In the rows, 128 means zero.
Each row is followed by its class.
[208 157  80  42 108 152 210 156 102 168 114 120  89 135  78 126 101 150
 154 101  93 133  65 105 146 137 118 151 128 115 200  92 177 180  91 153
 141 107 153 118 149 143  88 152 167  85 146] : zabug
[129 146 119  58 137 188 121 125  73 124 118  97  79 169  87 100 114 194
 138 146 100 118 111 100 115 134 114 120 112  99 169 105 215 138  86 152
 124 111 131 120 160 104  82 166 219  99 189] : rodob
[111 146 147  41 134 164 165 130 187 217 105  92 130 126 122 133 163 123
 151 109 158 114 141  93  81 134  94 134 112 122 132  95 151 127 127 119
 138 114 153  67 105 158 127 125 211 119 101] : pum
[172 149 142 146 120 110 201 149 124  93 140 122 113  85  66 113 130 124
 129 103  84 123  79 166 164 130 148 135 161 126 103 117 161 161 134 136
 146 129 126 155 118 116 141 124  87  91 151] : zabug
[ 87 132 164 111 134 142 135 116 110 124 118  87 107 129  82  96 153 167
 128 141 111 117 128 111 123 145 133 113 121  98  87 104 194 145 122 156
 136 131 116  90 130 120 122 164 180 103 160] : rodob
[197 169  81  24 121 193 175 144 111 202 106  94 110 151 116 146  76 152
 173  95 108 116  85  95 111 124  91 139 119 124 200  89 189 153  91 123
 132 100 170 128 136 132  91 114 213 115 128] : relup
[180 181 150 164 140 129 169 154 121  71 135 131 128  81 104 101 105 138
 137 104 104 120  87 184 148 114 159  95 133 108 103 133 177 132 131 110
 137 122 132 185 105 101 148  84 116 103 140] : rura
[106 121 143  63 133 141 141 130 141 194 103  86 105 136 112 114 153 143
 129 125 130 143 126  83 110 147 110 117 125  92 126  95 166 140 132 169
 134 110 116  48 134 142 138 158 197 107  99] : lem
[144 135 137 102 135 148 153 138  86 102 119 127  83 140  83  93 115 158
 116 133  98 130 108 140 134 143 149 116 117  92 115 111 202 159 121 169
 130 116  98 106 146 102 119 153 173  90 175] : Gupaz
[242 186  81  70 125 137 199 160 125 183 114 122 119 104  95 140  81 146
 162  78  88 121  57 141 144 118 151 104 142  99 168 110 175 153 122 136
 146  99 136 153 125 126 144 106 144  84  93] : Tipit
[170 154 113  63 118 132 181 151 136 201  97 116 141 120 116 113 104 122
 147 113 131 146 109 121 127 145 162  67 134  75  98 135 171 152 135 152
 138 109 105  98 134 129 156 130 165  95  69] : Gupaz
[103 116 193 171 122 118 158 128 137 101 135 122 109  86  79 112 190 145
 121 119 104 112 109 153 133 145 136 157 150 133  35  90 127 148 169 150
 136 138  95  76 104 132 143 153 123 100 182] : tedog
[117 144 156 150 146 141 126 136 119  65 143 119 100 111  96  97 144 142
 128 140 116 105 116 156 128 123 102 142 115 140 134 109 156 130 119 129
 133 139 153 166 129 101 104 101 155 118 215] : tedog
[126 142 129  39 130 170 129 125 128 184  93  83  94 158 128 108 133 153
 140 127 131 142 124  80  98 128  98 102 111  90 163  96 184 124 108 161
 128  98 150  78 147 125 120 152 240 119 116] : lem
[119 111 152  77 133 171 146 120  82 127 114 119  66 146  69 106 165 190
 125 131  74 128 109  98 140 160 107 144 130 116 127  73 176 151 114 181
 122 112 120  57 162 121 108 188 209  94 195] : Sek
[102 122 175 101 131 136 149 124 124 118 111 108 118 109  87  86 150 149
 106 130 117 124 129 122 135 149 143  96 125  93  80 103 166 134 148 156
 127 123 101  75 133 122 145 149 164 101 130] : Sek
[ 82 114 197 105 120 127 161 124 187 156 118  85 156  85 124 123 173 103
 123 111 153 102 151 137 112 133 134 134 137 133  42  93 124 127 185 119
 138 133 114  65  94 153 160 119 134 122 123] : relup
[157 172 134 116 136 154 156 136 113  93 129 109 121 112  90 113 128 141
 146 138 108 113 104 154 126 116 122 113 120 127 134 125 183 128  86 112
 139 127 168 187 116 105 105 107 159 117 181] : rodob
[152 167 124  40 131 178 123 127 135 149  96  96 147 156 134  85  87 162
 130 133 158 120 128 113  95 123 124  83  86  71 158 128 211 121 122 131
 121 108 128 122 141  98 123 108 211 130  80] : Sek
[204 182  99  93 123 132 178 160 138 153 118 117 146 108 111 109  76 124
 157  93 132 112  84 146 125 110 139  96 133  96 149 126 174 140 121 115
 134 115 140 173 121 112 133  87 149 100  99] : tedog
[ 65 120 197 139 142 170 109 116 134  66 134  98  91 122 127 116 182 137
 107 145 127 101 149 149 114 124  85 135 110 164  98  96 152 117 135 119
 127 148 154 116 108 114  99 102 156 133 222] : relup
[100 140 173 142 130 117 146 135 168 120 127  93 142  83 112  92 159 119
 123 117 148 103 130 159 117 119 136 120 133 123  59 115 140 127 155 122
 141 139 123 122  94 121 150  95 129 111 140] : tedog
[163 168 142 125 131 127 177 151 141 121 131 112 129  87 103 101 118 123
 157  98 115 118  99 165 136 121 158 108 133 112 105 124 167 141 131 115
 147 119 145 159 105 116 148  92 128 105 127] : rura
[ 44 110 194 126 135 110 130 115 137 120 122  83 132 100  93  82 181 138
 104 143 137 110 158 125 123 146 150 113 128  99  39 109 168 136 149 151
 142 143  97  70 114 128 148 157 151 102 147] : rodob
[168 167 105  48 127 143 168 137 122 193  96  97 141 135 105 108  94 149
 155 111 127 127 105  96 121 136 160  73 131  72 140 124 206 143 109 146
 134 108 123 108 131 124 130 141 191 100  64] : rodob
[166 140 124  91 120 107 204 152 116 186 110 126 122  98  79 105 120 127
 136 106 100 148  91 123 153 157 177  83 157  74  79 115 163 176 139 167
 142 112  86  78 136 135 161 153 133  75 102] : Gupaz
[ 92 121 177 109 131 138 135 119 130  96 114 104 114 119 101  78 158 158
 107 135 121 124 143 133 131 143 130 114 111 100  76  98 179 129 145 151
 126 130 107  84 132 112 134 151 171 110 153] : Sek
[226 184  93  63 121 142 191 159 152 204 107 102 141 115 112 132  88 125
 161  96 120 136  66 116 125 113 127  99 138 105 175 110 163 147 109 130
 139  94 164 153 120 134 137  95 167 108  62] : lem
[168 146 113  63 119 142 180 139 109 176 103 112 116 123  79 108 106 162
 139 111 100 136  89 105 140 150 147  94 133  79 120 102 182 157 126 159
 132 103 118  93 143 126 138 147 179  91 101] : Sek
[114 141 165 110 135 144 137 126 155 120 123  95 117 100 125 115 166 129
 128 120 122 102 136 153 113 116 110 136 116 134 106 103 147 119 141 131
 143 132 139 120 106 120 136 110 157 116 149] : Tipit
[168 172 135 122 134 128 186 149 144 130 130 130 138 105  94 121 109 125
 134 105 119 123  96 153 131 124 147 109 139 120 121 127 163 144 119 107
 145 115 145 164 113 118 138  93 138 104 139] : pum
[137 137 158 141 141 120 161 134 133 114 135 120 111  82  94 127 166 138
 124 111  91 110 111 163 145 130 131 146 138 130  92 100 139 145 146 142
 147 133 118 116 110 122 147 117 113  94 156] : Tipit
[143 157 139  87 129 125 159 140 138 155 106 106 147 118 121 101  87 136
 115 105 137 128 114 134 132 130 176  67 125  84 101 121 190 151 161 134
 134 113 112 110 121 113 156  94 144 108  94] : relup
[102 141 168 118 120  90 165 136 202 190 102  84 172  88 146  98 144  94
 125 111 172 129 138 118 112 127 167  60 134  66  67 121 137 133 180 138
 136 119 120  82 109 139 203 101 139 110  31] : lem
[115 139 130  40 133 162 137 129 140 203  97  79 111 134 130 111 139 142
 135 121 131 124 132  89 103 137 110 101 111 105 150 100 161 141 130 160
 134 115 145  67 134 126 134 140 210 111  89] : Tipit
[ 74 114 165 109 135 107 164 133 130 168 122  96 113  87  82  91 171 132
 126 112 114 142 136 114 139 157 152 115 144 104  60 103 145 162 155 159
 141 127 101  36 117 135 156 165 127  88 111] : rura
[129 125 153 125 122 127 175 140 143 157 129 109 113  95  85 115 162 134
 151 106 104 113 103 130 137 145 119 160 149 131  85  89 130 154 147 148
 139 130 115  84 121 144 137 147 137  91 149] : tedog
[ 56 112 216 190 133  93 138 120 137  27 142 118 110  92  80  90 174 151
  75 137 113 124 144 179 148 142 166 111 132  98   8 122 167 145 202 150
 137 150  81 108 111 108 161 145  97  97 179] : zabug
[182 162 102  62 130 162 166 141 119 165 114 104 104 139 105 130 120 144
 167 123 110 135  85 111 116 119  85 139 130 122 194  99 171 135  81 143
 134 103 169 146 135 127 102 119 199 115 147] : lem
[138 128 168 165 128  96 177 138 140 125 137 129 116  57  83 134 179 131
 121  91  77 115  97 174 160 142 159 131 175 134  37 111 117 144 174 142
 154 139  91  99  99 132 168 135  68  80 140] : Tipit
[135 173 162 162 144 123 156 144 148  77 139 129 133  90 105 109 118 126
 112 122 132 115 111 179 133 114 142  91 126 127  96 138 159 124 132  94
 142 130 153 191 107 101 146  74 110 110 157] : pum
[192 162 124  87 116 115 203 157 168 195 112 106 142  92 103 129 127 108
 152  93 127 132  81 124 127 124 145 102 151  95 118 105 148 146 135 133
 147 104 134 113 105 148 156 109 137  98  71] : lem
[ 44 108 187 101 132 127 120 117 173 150 112  76 132 106 136  88 179 109
 109 149 178 126 178 116  95 142 124  99 102 108  54 113 141 125 156 142
 138 137 111  55 115 130 160 136 159 126 116] : Gupaz
[145 144 139  85 118 135 177 138 146 155 118 111 135 104 110 112 136 108
 149 117 135 118 124 141 116 125 123 127 125 119 112 113 158 128 122 133
 138 123 120 128 120 132 131 118 157 115 134] : Gupaz
[113 148 150 153 148 136 131 131  77  49 131 122  91 124  73  94 125 171
 103 148  88 117 118 157 143 136 150 109 118  94  97 130 218 138 117 148
 136 131 116 148 135  86 110 141 152  90 204] : rodob
[123 126 130  59 125 149 159 132 120 183 105  97 103 135 102 108 129 133
 136 128 126 133 122  94 115 150 121 112 122  92 126 103 178 156 125 165
 134 114 114  69 144 130 129 165 192 103 118] : Gupaz
[101 126 179 127 138 131 140 127 141 107 127  96 103 101 100 113 190 129
 119 136 122 120 126 137 119 120 104 145 128 130  98  91 140 115 120 144
 138 129 131 101 111 134 129 124 160 115 167] : lem
[146 145 123  44 114 153 183 140 157 224 106  89 124 121 106 149 133 127
 155  95 127 117 114  98 113 129 108 135 127 122 128  79 148 153 138 133
 139 112 148  71 117 160 124 119 168 110 108] : relup
[120 159 152 105 132 117 153 130 140 144 108  92 151 107 106  91 130 140
 125 121 133 125 125 128 126 133 168  60 131  73  76 133 198 139 140 133
 142 127 113 112 113 117 152 127 156 101  88] : rodob
[197 188 111  65 115 130 207 148 162 198 107  93 168  95  99 124 102 123
 170  92 131 118  92 130 125 117 161  83 138  87 116 120 178 144 117 110
 148 109 146 150 102 140 146 103 154 102  70] : rodob
[ 71 122 189 132 147 155  89 112 114  66 120  99  73 150 120  95 182 173
 100 159 126 134 144 122 106 133 104 119 102 108  99  96 189 114 128 166
 125 125 121  84 129 100 117 145 207 121 194] : lem
[ 99 119 174 134 136 111 162 137 118 124 124 119 112  95  83 106 138 142
 101 111  99 125 120 137 152 157 167  95 152  96  41 101 169 161 176 152
 140 126  92  70 121 121 155 135 118  86 156] : relup
[139 146 130  64 128 123 162 138 145 197  97  92 129 125 116 101 128 139
 137 110 131 147 110  97 122 136 140  87 134  74 129 107 174 144 135 161
 135 107 115  76 134 133 149 136 179  99  66] : lem
[144 135 117  86 135 149 178 138  80 170 113 134  78 142  65 134 122 176
 130 119  80 149  88  91 142 166 137 121 150  95 125  97 179 174 112 171
 131 103 116  68 153 121 114 186 189  77 157] : pum
[135 139 155 112 136 133 171 142 126 133 128 110 112  91  85 109 159 137
 150 104 101 118 106 134 133 136 121 141 142 128 109  98 150 145 126 137
 140 127 138 104 112 138 127 140 152  99 154] : rura
[252 192  71  84 131 150 179 160 114 153 120 133 128 124 118 132  55 151
 171  92  89 121  57 141 139 114 131 104 131 109 205 121 191 151  97 122
 147 101 151 190 138 111 121  93 152 102  99] : Tipit
[ 71 116 159  62 125 139 149 122 170 191 103  76 124 122 111 100 156 115
 118 127 150 128 162  92 104 145 123 117 120 104  89 112 154 142 153 159
 141 121 125  37 122 144 149 153 169 117  82] : zabug
[211 180 103  69 128 143 199 156 146 198 113 111 141 102 108 124  98 128
 181  78 117 130  86 129 129 121 149 109 138 110 143 114 174 151 118 123
 140  99 142 127 107 134 150 108 155 101  61] : rura
[ 75 130 170 112 151 134 128 126 134 130 118 109 116 128 105 102 154 145
  94 141 138 127 144 121 110 144 134 106 119 101  84 120 180 136 148 143
 133 125 113  78 122 114 146 139 184 105 140] : pum
[173 163 134 102 129 153 155 137 109  94 115 125 116 133  92  96  95 178
 125 124 107 126  90 142 135 134 156  75 113  74 124 116 210 144 136 137
 124 108 116 142 140  96 130 124 174 103 131] : Sek
[ 89 111 187 129 127  98 167 131 168 170 131 102 141  65  89 122 206 121
 135 102 127 122 134 139 131 141 144 156 155 130  23  97 110 139 174 140
 146 135  89  47  90 161 169 147 100 101 111] : rura
[121 144 162 118 133 107 148 137 139 125 116 100 127 111 108  89 130 152
 118 123 131 145 112 135 133 132 156  75 132  78  83 109 181 140 149 155
 138 114 100 110 127 111 168 118 144  96 108] : lem
[ 83 138 168  83 133 120 138 124 162 168 103  75 163 103 117  84 148 120
 116 129 161 117 159 117 110 135 151  77 124  83  62 130 178 127 147 137
 140 134 111  83 104 125 153 133 158 109  78] : rodob
[115 140 183 166 140 120 159 139 132  86 141 125 123  72  89 100 171 116
 134 122 104 117 117 171 140 131 141 125 143 135  73 122 132 135 143 125
 142 133 133 131 105 115 145 112 101 106 169] : rura
[157 124 121  79 124 143 188 150  86 170 114 128  75 131  59 127 131 155
 132 127  79 145  83 104 150 164 151 119 152  89 112  99 164 181 125 185
 139 104  97  57 166 134 124 184 162  72 150] : Gupaz
[101 127 174 109 132 120 175 130 162 160 125 112 127  95  88 122 175 128
 125 107 129 114 129 128 117 144 132 152 141 119  66  96 141 143 151 131
 144 129 113  72  99 149 147 142 152  97 141] : pum
[174 157 110  95 136 125 173 148 104 146 112 122 106 113 101 113  97 165
 125 104  88 138  85 137 152 139 164  81 143  79 126 117 195 160 140 159
 139 111 107 120 138 109 147 135 157  79 120] : Tipit
[170 158 109  59 125 139 187 145 109 208 101 105 135 121  77 114 110 159
 147 112  96 141  88  98 140 154 160  85 148  78 116 115 191 167 115 161
 137 105 104  91 133 128 130 155 167  81  88] : rodob
[199 190  84  63 135 158 165 156  98 168 102 120 127 140 113 107  58 167
 166 101 113 143  88 116 126 127 143  82 124  77 175 137 211 148 104 143
 131  97 134 141 143 101 122 112 178  94  78] : rura
[191 164  89  75 134 153 158 147  85 156 111 132  87 140 101 126  74 182
 144 107  79 140  78 118 140 147 139  96 128  73 173 117 199 162 119 162
 138 103 122 126 160  99 120 139 168  87 125] : Tipit
[139 140 145  72 129 163 161 138 149 176 114  94 114 120 114 135 149 118
 150 110 118 106 121 116 119 129 105 126 130 136 120  88 151 139 132 128
 137 121 156  90 114 144 119 113 173 114 135] : relup
[119 129 164 123 129 124 155 132 143 135 128 108 117  83  99 122 176 128
 121 118 107 116 120 147 131 131 115 142 139 142  87  99 128 135 146 141
 147 133 122  96 111 133 144 138 122 105 152] : Tipit
[173 167 119  44 113 158 184 143 175 198 104  96 163 105 118 112 121 118
 164 107 148 113 111 118 103 117 107 112 116 114 146 108 149 125 118 107
 136 111 160 126 119 143 135  98 169 124  71] : Sek
[ 93 147 183 159 154 120 120 133 109  50 134 117 108 107 102  70 129 167
 113 126 116 129 134 166 134 131 162  90 111  89  75 124 186 136 143 137
 134 133 112 134 122  87 149 107 135 105 161] : rura
[157 157 153 135 124 112 190 145 146 126 126 121 138  78 101 125 117 115
 126  92 114 117 100 165 145 125 164  92 149 115  74 110 155 151 160 113
 142 123 132 137  95 123 160  84  96 102 136] : relup
[141 157 111  36 132 167 116 128 137 180  93  88 129 164 143  90  89 158
 151 120 157 130 128  86  93 131 116  93  97  84 170 114 203 131 126 148
 123 106 136 107 141 104 109 128 238 126  91] : tedog
[189 183 124  60 121 176 161 137 147 135 109 105 145 129 121 102  91 144
 162 116 148 104 102 131 105 114 114  95  98 105 166 114 191 117 101 109
 132 111 164 174 120 114 113  79 198 132 113] : Sek
[144 136 172 161 113 105 188 137 134  78 142 125 117  81  67 115 160 127
 111 108  96 121 105 172 157 129 159 144 158 128  40 110 154 155 167 138
 144 135  99 119 101 124 149 146  88  88 160] : zabug
[150 166 110  38 133 146 160 135 147 228  92  83 163 126 114 110 102 135
 146 116 141 130 121  96 102 132 154  77 121  70 131 129 186 145 120 138
 133 105 126  98 113 128 146 120 184 113  36] : rodob
[173 164 102  47 124 177 144 142 111 161  99  99 100 163 123  99  74 157
 145 126 133 134 105 101 106 129 121  81  96  80 171 115 216 146 102 150
 127 105 136 125 154 104 112 136 217 112 112] : Gupaz
[ 99 138 176 118 137 131 148 129 149 120 124  98 126  89 109  92 171 129
 139 114 128 110 136 151 119 118 127 145 125 134  88 106 144 123 138 127
 139 132 139 108 103 130 138 119 147 117 144] : rura
[142 158 146 129 141 128 166 142 138 117 130 117 120 101  95 129 131 133
 125 115 117 122 107 151 130 125 127 121 130 125 106 112 160 136 123 115
 142 120 152 156 111 114 141 105 149 103 156] : pum
[124 159 124  43 144 180 123 124 117 172 103 103  96 166 119 108 107 171
 133 121 133 128 124  81  94 138 108 105 100  96 175 108 195 137 111 139
 129 103 153  95 148 110 110 139 237 109 128] : pum
[133 144 136  34 116 164 172 131 174 192 108  66 123 126 104 116 159 130
 146 104 141 108 128  94  95 120  93 151 119 130 134  86 170 138 124 136
 142 118 153  78 113 152 114 141 207 118 108] : zabug
[207 179 103 112 127 136 162 156  95  99 115 138 117 135 109  91  52 149
 130 113 109 138  84 159 137 125 175  63 118  68 134 144 223 151 118 139
 133 109 112 181 141  78 134 107 151 100 119] : Gupaz
[153 145 112  73 131 154 159 146 103 185 109 113  87 139  80 111 107 176
 143 112  95 135  87  97 131 152 133 113 136  84 130  97 176 170 133 173
 129 105 116  76 146 122 121 152 190  81 129] : tedog
[ 81 137 203 155 137 115 153 128 175 109 135 110 141  83 105 108 176 119
 106 121 144 112 141 164 115 123 145 117 133 136  37 112 131 127 164 109
 142 136 126 115  86 126 169 105 124 114 141] : pum
[ 93 122 167 131 138 102 155 136 129 136 118 110 119  98  87  89 148 152
 109 124 121 132 121 134 143 152 154 101 134  86  58 100 162 163 166 167
 132 128  97  74 130 118 161 144 145  88 141] : tedog
